[[132 118 142 155 109]
 [127 113 144 144 117]]
=>
[109 144]

[[151  99 157]
 [143 154 138]
 [142 128 133]]
=>
[157 154 142]

[[125 125 130 128 132]
 [144 102 118 122 129]]
=>
[132 122]

[[139 134 128 121]
 [133 116 125 126]
 [126 134 111 150]]
=>
[121 125 134]

[[153 132 138 115]
 [112 113 116 148]]
=>
[115 116]

[[130 122 132 130 138]
 [120 124 120 105 138]]
=>
[138 105]
---
[[128 128 132 142 113 131 133 119 131 126 130 126 122 118 141 128]
 [135 119 129 119 129 128 128 136 128 117 126 115 118 124 132 123]
 [138 135 127 124 138 119 128 127 125 127 121 126 133 133 124 136]
 [117 128 137 125 139 122 132 129 134 126 125 128 121 128 130 127]
 [153 127 124 131 132 127 124 122 134 133 130 132 137 125 138 132]
 [109 121 127 128 133 129 128 134 124 133 128 118 120 133 123 121]]
=>
[[109 121 127 128 133 129 128 134 124 133 128 118 120 133 123 121]
 [128 128 132 142 113 131 133 119 131 126 130 126 122 118 141 128]
 [135 119 129 119 129 128 128 136 128 117 126 115 118 124 132 123]
 [138 135 127 124 138 119 128 127 125 127 121 126 133 133 124 136]
 [117 128 137 125 139 122 132 129 134 126 125 128 121 128 130 127]
 [153 127 124 131 132 127 124 122 134 133 130 132 137 125 138 132]]

[[123 110 122 136 145 134 123 134]
 [126 101 142 121 129 124 128 151]
 [110 113 139 117 126 109 146 133]]
=>
[[110 113 139 117 126 109 146 133]
 [123 110 122 136 145 134 123 134]
 [126 101 142 121 129 124 128 151]]

[[136 128 118]
 [128 121 134]
 [135 125 141]
 [122 136 117]
 [132 139 133]
 [123 137 133]
 [143 137 119]
 [129 139 104]
 [110 143 123]
 [130 145 110]
 [125 130 129]
 [130 128 129]]
=>
[[130 128 129]
 [136 128 118]
 [128 121 134]
 [135 125 141]
 [122 136 117]
 [132 139 133]
 [123 137 133]
 [143 137 119]
 [129 139 104]
 [110 143 123]
 [130 145 110]
 [125 130 129]]

[[105 128 131 129 129]
 [105 126 133 131 128]
 [105 127 128 127 125]
 [105 129 130 130 125]
 [105 125 130 127 130]
 [105 127 130 127 117]
 [105 110 126 125 130]]
=>
[[105 110 126 125 130]
 [105 128 131 129 129]
 [105 126 133 131 128]
 [105 127 128 127 125]
 [105 129 130 130 125]
 [105 125 130 127 130]
 [105 127 130 127 117]]

[[125 119 139 124 131 126 144 141 121 134 129 135 119 127 117 144]
 [119 125 128 121 127 131 147 149 120 120 124 139 130 127 131 133]
 [122 134 139 122 125 138 121 132 125 136 122 149 138 115 132 126]
 [130 120 129 123 115 133 142 132 133 129 122 138 120 138 134 108]]
=>
[[130 120 129 123 115 133 142 132 133 129 122 138 120 138 134 108]
 [125 119 139 124 131 126 144 141 121 134 129 135 119 127 117 144]
 [119 125 128 121 127 131 147 149 120 120 124 139 130 127 131 133]
 [122 134 139 122 125 138 121 132 125 136 122 149 138 115 132 126]]

[[114 118 121 141 117 124 131 129 120 123 117 134]
 [140 127 141 117 146 125 109 123 139 142 135 110]
 [118 130 120 131 108 140 148 138 113 120 126 150]
 [124 142 112 132 113 133 156 134 123 110 132 153]]
=>
[[124 142 112 132 113 133 156 134 123 110 132 153]
 [114 118 121 141 117 124 131 129 120 123 117 134]
 [140 127 141 117 146 125 109 123 139 142 135 110]
 [118 130 120 131 108 140 148 138 113 120 126 150]]

[[107 131]
 [134 127]
 [145 125]
 [142 126]
 [147 125]
 [115 130]
 [134 127]
 [128 128]
 [143 126]
 [128 128]
 [122 129]
 [142 126]]
=>
[[142 126]
 [107 131]
 [134 127]
 [145 125]
 [142 126]
 [147 125]
 [115 130]
 [134 127]
 [128 128]
 [143 126]
 [128 128]
 [122 129]]
---
[[137 112 117 145 107 131 143]
 [126 124 130 117 141 116 114]
 [115 121 110 136 127 113 122]
 [113 118 136 131 148 140 148]
 [120 120 118 133 128 131 148]
 [111 139 146 147 144 122 127]
 [117 111 121 131 141 148 124]
 [142 116 146 145 119 118 134]
 [140 125 135 138 141 123 145]
 [143 121 149 146 141 137 107]
 [122 110 142 107 119 133 126]
 [139 116 129 128 114 144 120]]
=>
[[139 116 129 128 114 144 120]
 [137 112 117 145 107 131 143]
 [126 124 130 117 141 116 114]
 [115 121 110 136 127 113 122]
 [113 118 136 131 148 140 148]
 [120 120 118 133 128 131 148]
 [111 139 146 147 144 122 127]
 [117 111 121 131 141 148 124]
 [142 116 146 145 119 118 134]
 [140 125 135 138 141 123 145]
 [143 121 149 146 141 137 107]
 [122 110 142 107 119 133 126]]

[[129 122 128 126]
 [137 122 122 105]
 [129 119 127 137]
 [118 123 129 127]
 [128 124 137 119]
 [127 132 125 125]
 [122 137 132 116]
 [129 127 139 119]]
=>
[[129 127 139 119]
 [129 122 128 126]
 [137 122 122 105]
 [129 119 127 137]
 [118 123 129 127]
 [128 124 137 119]
 [127 132 125 125]
 [122 137 132 116]]

[[142 128 137 139 137 111]
 [127 128 134 123 137 122]
 [128 103 127 132 126 135]
 [129 116 144 126 133 114]
 [122 124 139 114 115 128]
 [111 128 118 115 144 125]
 [126 115 124 118 133 133]
 [123 131 134 125 136 122]
 [131 121 126 132 135 118]]
=>
[[131 121 126 132 135 118]
 [142 128 137 139 137 111]
 [127 128 134 123 137 122]
 [128 103 127 132 126 135]
 [129 116 144 126 133 114]
 [122 124 139 114 115 128]
 [111 128 118 115 144 125]
 [126 115 124 118 133 133]
 [123 131 134 125 136 122]]

[[124 106 131 135 141 133 144 136 122 118 149]
 [135 131 120 123 129 145 127 131 147 131 104]
 [129 124 125 126 129 131 132 128 128 129 129]
 [126 134 130 134 124 126 137 126 129 129 121]
 [129 124 131 129 133 128 132 124 129 127 125]]
=>
[[129 124 131 129 133 128 132 124 129 127 125]
 [124 106 131 135 141 133 144 136 122 118 149]
 [135 131 120 123 129 145 127 131 147 131 104]
 [129 124 125 126 129 131 132 128 128 129 129]
 [126 134 130 134 124 126 137 126 129 129 121]]

[[148 133 135 128 125 152 111 108 127 140 137 124 143 129]
 [110 119 132 125 133 118 111 126 134 120 139 136 122 145]
 [145 131 135 127 126 151 107 107 128 140 139 125 143 132]]
=>
[[145 131 135 127 126 151 107 107 128 140 139 125 143 132]
 [148 133 135 128 125 152 111 108 127 140 137 124 143 129]
 [110 119 132 125 133 118 111 126 134 120 139 136 122 145]]

[[138 144 135 101 131]
 [116 148 110 145 145]
 [148 132 144 113 126]]
=>
[[148 132 144 113 126]
 [138 144 135 101 131]
 [116 148 110 145 145]]
